[[-16 -36  -1 -19]
 [-17 -27 -28 -15]
 [-20 -35 -23  -8]
 [-21  26 -44  30]]
->
[[-36  -1]
 [-27 -28]]

[[10 37 23 30]
 [11 39 -5 25]]
->
[[37 23]
 [39 -5]]

[[ 40 -34  14]
 [-29  -3 -24]
 [-30  38  31]
 [  0  -6 -28]]
->
[[-34  14]
 [ -3 -24]]

[[ 25 -17  48 -37]
 [ 14 -25  49 -26]]
->
[[-17  48]
 [-25  49]]

[[-16 -13  -5]
 [-40 -25   7]
 [  4  12   0]]
->
[[-13  -5]
 [-25   7]]

[[15 17 39  3]
 [ 1 13 53  8]]
->
[[17 39]
 [13 53]]

[[-13 -46 -14]
 [ 12  33 -26]]
->
[[-46 -14]
 [ 33 -26]]
---
[[-20 -16  26 -24  19]
 [-22 -30  39 -20  35]
 [ 26  -4   0  41  -2]
 [-32 -37  43 -29  50]
 [-27  -9  19 -26  20]
 [ 23  27 -31  21 -35]
 [ 34  30 -33  30 -32]
 [ -1 -27  14  11  14]
 [ 34  23 -35  30 -37]]
->
[[ 34  23 -35  30 -37]
 [ 34  30 -33  30 -32]
 [ 23  27 -31  21 -35]
 [ 26  -4   0  41  -2]
 [ -1 -27  14  11  14]
 [-27  -9  19 -26  20]
 [-20 -16  26 -24  19]
 [-22 -30  39 -20  35]
 [-32 -37  43 -29  50]]

[[ -5 -21 -12 -18  25  -9   7 -16 -22  16  -2 -18  20   2 -18 -21]
 [ 14  14  32  21  -7   9 -28 -30 -37  -4  12  17 -16  15  13  11]
 [-40  13  21  23 -11  22  23 -11  -9 -29  24   8   8  19  24  10]
 [ 41  19  -6 -17  -4 -13 -41   0  -3  22 -22  23 -27 -15 -27  18]
 [-20  -6  29  27  23  22  10 -27 -27 -17  24 -10  29  24  24  -5]
 [ 45   7 -16 -24   4 -22 -43  10   6  28 -25  16 -28 -25 -25   6]]
->
[[ 45   7 -16 -24   4 -22 -43  10   6  28 -25  16 -28 -25 -25   6]
 [ -5 -21 -12 -18  25  -9   7 -16 -22  16  -2 -18  20   2 -18 -21]
 [ 41  19  -6 -17  -4 -13 -41   0  -3  22 -22  23 -27 -15 -27  18]
 [-40  13  21  23 -11  22  23 -11  -9 -29  24   8   8  19  24  10]
 [-20  -6  29  27  23  22  10 -27 -27 -17  24 -10  29  24  24  -5]
 [ 14  14  32  21  -7   9 -28 -30 -37  -4  12  17 -16  15  13  11]]

[[  5 -30  21  35  40  22  27  36 -21   2]
 [ 20 -27  30 -12  29   4  -5  -9   7 -18]
 [ 30 -35  23  14  25  11  40   7  16 -28]]
->
[[  5 -30  21  35  40  22  27  36 -21   2]
 [ 30 -35  23  14  25  11  40   7  16 -28]
 [ 20 -27  30 -12  29   4  -5  -9   7 -18]]

[[ 10 -41 -21   7   5   4  11 -22  -1  10   5 -20 -13   7]
 [ -1 -40   8   3 -41  11 -30 -40   8   6  -1  27 -10  -2]
 [  9  27  30  -9  -4  -9   3  35   7 -34  21  -5  10  -5]
 [ -3  46  -1   6  15  -2  32  -5 -49   7  -7 -23   2   0]]
->
[[ 10 -41 -21   7   5   4  11 -22  -1  10   5 -20 -13   7]
 [ -3  46  -1   6  15  -2  32  -5 -49   7  -7 -23   2   0]
 [ -1 -40   8   3 -41  11 -30 -40   8   6  -1  27 -10  -2]
 [  9  27  30  -9  -4  -9   3  35   7 -34  21  -5  10  -5]]

[[-15  22  27  30   8  46   6 -15 -20  17 -50   3]
 [ 30  24   6  17  11  46  -7  -9 -26  18 -41   9]
 [  6  20  -6  20 -45  46  -3 -36  -4  17  31   2]]
->
[[  6  20  -6  20 -45  46  -3 -36  -4  17  31   2]
 [ 30  24   6  17  11  46  -7  -9 -26  18 -41   9]
 [-15  22  27  30   8  46   6 -15 -20  17 -50   3]]

[[  5 -21  35  -2 -16]
 [ -5  -2  14  12  -3]
 [-12  15 -15   2  45]
 [-21 -18  23   6  24]]
->
[[-12  15 -15   2  45]
 [ -5  -2  14  12  -3]
 [-21 -18  23   6  24]
 [  5 -21  35  -2 -16]]

[[-18  53  26  53 -36 -55  42]
 [ 18   0  11  -5  -1   9  -6]
 [-22  11  44  13 -30 -10  16]]
->
[[ 18   0  11  -5  -1   9  -6]
 [-18  53  26  53 -36 -55  42]
 [-22  11  44  13 -30 -10  16]]
